dt-tg: [5.2 -6.8 11.5 5.2 -13.1 7.6 4.8 1.9 -0.5 9.6 18.9 2.1 12.4 4.3 12.3 10.0 -8.9 -11.3 9.9 9.2 -0.8 14.4 12.1 5.1 -2.1 -13.2 -13.9 -1.2]
rf-cj: [-1.0 0.7 8.8 6.9 6.0 12.3 -0.3 -8.8 -3.7 3.3 4.9 -17.8 -6.4 -0.1 10.3 2.7 -33.3 11.2 4.5 -2.4 -8.2 -1.2 -1.4 -13.1 2.3 -18.9 -5.2 7.9]
hp-fh: [11.2 0.9 -6.0 4.0 -1.6 -22.1 8.6 2.8 -3.8 -4.9 -15.6 -6.3 7.9 -13.6 0.2 13.5 9.6 -1.0 19.2 6.9 -5.0 -4.0 8.5 3.9 20.4 3.4 6.2 -9.3]
lc-sf: [-9.5 18.8 0.4 19.9 12.9 -10.7 -0.4 -2.4 12.5 -3.9 -13.7 10.3 -0.3 0.1 -10.8 9.4 4.9 3.3 15.2 -2.2 10.0 1.3 2.9 -9.0 -9.6 -4.3 -2.0 -7.0]
zb-sl: [8.4 31.8 1.1 -5.4 -13.5 -9.7 -4.5 2.0 6.5 16.0 10.5 -16.4 -7.7 -8.6 26.1 14.6 -6.7 -17.1 1.2 -7.9 -10.8 3.4 12.0 1.3 -5.9 7.3 8.7 20.8]
[-13.5 5.1 -0.1 9.9 17.0 3.0 -9.4 8.8 -2.6 4.0 8.2 -3.5 -14.9 -0.1 -12.6 11.9 -2.8 -10.8 -6.4 4.3 -1.5 -5.6 2.8 1.3 -14.0 -6.3 -5.2 -11.3] : hp-fh
zb-sl: [-5.2 -2.3 -13.3 -12.3 1.4 13.1 -6.4 -3.0 -10.6 -21.4 -1.8 14.8 11.7 -9.0 -3.3 -7.4 -7.9 7.6 -5.2 14.7 6.4 -1.9 -5.8 17.4 -6.9 -4.0 -3.3 -2.4]
[12.4 -10.7 -9.3 -3.2 17.6 11.7 4.5 -3.5 4.5 2.1 4.0 -17.9 1.5 0.4 -12.3 -2.6 9.9 -3.7 -0.3 -1.1 -12.4 -3.6 -5.4 7.0 -2.1 1.7 3.2 8.4] : zb-sl
[0.3 14.4 -12.4 -8.0 -0.1 -0.5 -4.5 5.7 12.9 5.2 -2.4 -1.5 -1.0 -1.1 -11.6 -1.6 -1.7 -11.7 6.7 -9.2 -7.2 -4.5 1.5 3.6 -15.5 5.8 11.0 5.7] : zb-sl
[-1.7 1.3 -9.6 -3.2 2.0 -6.0 -2.2 3.2 3.2 -1.0 -6.2 -8.2 -0.4 -1.5 -5.9 -3.6 6.2 5.4 -10.3 -3.0 -0.1 -7.3 -6.6 -4.6 -0.8 0.2 12.0 -3.4] : dt-tg
dt-tg: [4.9 -2.6 12.9 5.0 -6.1 5.9 3.5 -1.3 -5.0 12.5 14.9 3.1 11.0 3.6 15.4 11.3 -10.6 -9.9 18.6 7.2 6.6 13.1 9.8 3.9 3.5 -7.6 -16.0 3.3]
[0.7 -1.0 4.5 5.2 -2.3 -2.1 1.5 -5.1 -0.8 4.5 5.0 -0.5 5.7 -2.0 3.2 2.9 -2.4 -4.0 5.9 3.1 0.8 6.9 2.4 3.2 -2.9 -13.1 -5.7 5.9] : dt-tg
[-5.1 2.7 16.8 17.0 16.6 16.1 -3.3 -17.0 -13.0 9.8 4.5 -29.3 -5.4 5.8 22.5 4.3 -62.0 22.9 9.7 4.4 -10.7 -0.3 -6.6 -38.3 7.9 -31.2 -4.2 10.4] : rf-cj
lc-sf: [0.5 -2.9 4.8 0.5 -1.7 -2.3 -1.9 3.9 1.8 -2.3 -0.8 -4.8 -1.9 4.1 -0.4 1.9 3.0 0.3 4.7 -2.6 1.7 -6.9 2.3 -6.5 1.9 -0.2 -4.3 0.3]
[-2.9 16.8 8.4 -5.4 -19.3 -8.7 12.7 12.6 7.7 4.9 -2.1 -7.7 5.2 10.0 0.4 1.7 -10.4 6.8 -19.3 -2.3 -5.9 6.2 -6.7 6.7 23.5 21.3 17.2 9.7] : hp-fh
[4.7 -1.1 -4.9 0.9 -11.2 -6.2 6.2 0.2 4.8 -1.9 5.2 -0.4 2.8 -3.1 1.3 3.2 -14.8 6.1 6.3 -1.8 4.0 3.6 -3.9 7.2 5.7 9.1 7.0 5.8] : hp-fh
hp-fh: [-1.2 5.0 -0.4 -7.5 -3.1 0.8 1.6 3.7 0.3 0.8 5.1 -8.0 -7.9 -2.3 -8.0 2.5 -5.3 5.7 -6.5 2.8 -3.8 -5.8 -2.0 -0.1 -12.9 1.9 3.3 -5.6]

ft_ml: [-15.3 8.9 1.1 -11.1 8.6 -0.4 -4.1 3.2 -5.6 -8.3 14.5 -16.3 9.3 -1.7 -0.9 -6.4 -3.7 2.0 -2.8 -14.3 -10.2 -3.8 4.7 -0.7 -1.1 -6.3 1.8 1.2]
ld_tp: [-1.7 -20.0 8.8 16.6 0.3 -0.9 0.9 -0.4 -3.7 -18.2 -7.6 0.6 -7.7 -7.3 -8.1 0.9 3.6 10.7 -2.0 -6.6 1.1 16.3 7.3 -19.0 -4.5 1.3 10.8 17.2]
tz_zl: [1.7 -8.8 -3.9 3.4 -18.7 -2.8 -11.4 1.1 -1.8 -2.7 -14.5 0.4 5.2 1.5 -2.3 -22.5 4.1 2.5 -7.8 0.1 -2.1 -6.8 6.4 13.3 5.8 -4.9 9.0 3.0]
sm_jb: [4.4 9.4 -6.6 -0.4 -4.2 -2.9 -1.1 -0.6 -14.0 7.2 -12.6 -2.3 3.5 -10.9 -4.8 -8.2 -4.1 -5.7 3.3 6.4 -8.1 -9.9 -5.2 -13.2 -7.4 -18.4 -17.4 10.4]
hf_zt: [10.9 -3.1 -0.9 6.6 -16.6 2.8 6.5 7.0 5.4 -8.0 -3.1 15.4 5.4 7.5 7.7 -8.7 -13.1 -10.7 -16.7 13.3 -6.6 -4.1 9.4 13.9 -19.6 -8.3 3.0 12.0]
fm_rh: [-13.7 -4.5 3.7 -2.1 7.0 -10.3 6.6 -0.9 -3.0 6.0 -14.5 15.6 -7.3 1.0 23.2 -5.3 5.6 -3.6 -16.4 -1.9 -15.4 -1.5 12.4 11.4 -5.2 -2.1 -12.6 4.3]
ld_tp: [-5.8 4.6 2.3 -10.6 8.6 0.4 -2.2 4.9 15.0 -12.4 -6.8 -6.6 10.5 -0.8 -1.0 3.1 -1.3 -5.4 18.2 -13.4 4.0 15.9 1.4 5.1 5.5 -2.5 10.1 9.7]
fq_lz: [17.3 -18.1 -5.7 -3.7 21.4 3.9 -10.8 -13.0 4.9 -11.3 -10.1 -8.1 -15.5 14.7 22.9 17.3 3.4 17.6 22.9 12.0 5.2 16.5 0.6 12.7 18.3 22.4 -12.0 -16.8]
[3.9 -7.1 -8.1 10.3 -10.9 0.0 -23.4 -4.5 -1.0 -6.2 -8.2 9.8 0.6 9.4 -7.1 -13.3 -2.7 -8.7 -10.8 -7.7 6.8 -8.9 4.2 8.2 7.4 2.4 10.5 -12.6] : tz_zl
nc_dp: [-0.2 -1.8 5.1 6.7 -2.0 -10.1 -4.6 5.9 -5.4 1.6 -6.9 2.3 -1.4 -14.8 -4.3 -6.7 5.3 -6.4 -4.0 -4.2 -4.3 1.6 -6.1 2.9 -3.5 -0.6 2.8 -3.4]
[5.7 0.1 -12.0 -6.3 3.9 4.9 -4.3 3.3 -1.1 7.5 -13.4 -1.2 -6.1 17.1 -8.0 6.0 -1.5 12.6 -11.5 -3.3 7.8 -2.6 14.7 3.6 -0.7 4.0 7.9 1.9] : hf_zt
fm_rh: [-3.5 -4.4 -12.4 -4.9 1.9 -21.5 4.6 -1.2 -0.6 -5.4 -9.1 19.8 -8.3 8.6 17.9 -15.9 -6.3 0.9 -8.1 -4.6 -10.8 4.5 -0.2 12.0 -30.8 -2.9 -17.7 4.5]
[-1.6 1.5 21.9 14.4 -5.6 5.3 -6.0 15.8 9.8 -5.8 -2.2 -2.9 -3.0 -0.7 -2.6 -7.4 9.2 -3.6 -14.7 3.1 -0.8 -2.2 -2.3 3.0 -1.3 -5.4 16.0 -5.5] : fq_lz
fq_lz: [-0.3 -8.3 8.2 3.1 -4.1 1.7 -9.6 13.7 3.2 6.7 0.3 12.5 2.3 2.8 -13.3 -11.4 -2.8 -4.8 -8.7 -3.7 -11.4 -22.6 -5.2 -6.7 -0.3 -7.6 -0.6 -15.2]
[-5.4 5.1 -1.3 -1.9 6.0 -0.7 -4.3 8.8 5.8 -4.7 -4.0 -4.5 8.1 -0.5 0.6 -0.5 0.1 -10.1 8.1 -3.0 1.4 4.3 4.7 6.6 14.0 -7.2 3.4 3.0] : ld_tp
sm_jb: [3.1 10.6 11.0 -12.3 3.3 12.1 -11.7 -6.4 9.2 -18.4 -5.5 -6.9 -6.0 -0.4 5.3 4.2 -6.3 8.8 3.2 -2.7 11.7 -6.5 -8.9 12.8 6.0 -4.5 14.7 11.0]
ft_ml: [4.8 -1.4 6.3 17.6 1.7 -3.7 0.9 -0.5 10.0 6.0 -8.0 -1.5 -13.3 8.3 8.9 -4.5 -2.4 13.1 22.0 7.7 12.4 -1.5 -12.4 10.7 -19.4 3.2 2.7 9.0]
[6.7 -9.9 -0.3 4.8 -7.1 0.0 3.0 -2.3 4.1 3.6 -2.2 -7.4 -1.0 -4.4 -2.3 5.0 2.7 -1.1 -4.1 -3.4 -10.3 -0.1 5.0 4.8 1.3 3.9 11.6 1.4] : tz_zl
fl_lb: [-5.1 0.9 9.0 4.5 -2.7 1.0 -0.9 6.9 18.0 -10.2 8.6 3.5 3.0 17.4 10.2 1.2 -7.6 21.4 -7.9 -3.6 11.6 -8.3 10.1 -19.1 0.9 2.4 1.1 -16.2]
[9.8 5.6 -8.1 -2.6 -8.2 8.0 4.1 1.7 1.6 -8.7 6.3 0.6 -9.3 -8.5 -3.7 -2.6 1.2 -14.1 -7.2 -9.8 9.1 12.0 2.0 24.0 9.5 3.7 16.7 8.9] : fl_lb
nc_dp: [-13.6 12.6 26.4 0.4 -15.2 -4.7 -2.5 -3.9 -17.0 -5.1 8.3 -1.3 -3.6 -14.0 -4.8 -2.9 19.3 4.7 -4.3 -17.2 -11.1 -9.3 -10.4 -4.4 8.6 5.9 -16.1 8.3]
[9.4 -25.8 5.0 5.6 9.2 -7.7 3.3 14.8 4.6 3.0 -6.8 -3.3 -12.6 0.6 28.9 3.8 7.3 -4.4 0.8 -20.1 -6.3 28.6 -6.9 2.7 16.8 3.7 15.6 -5.2] : fq_lz
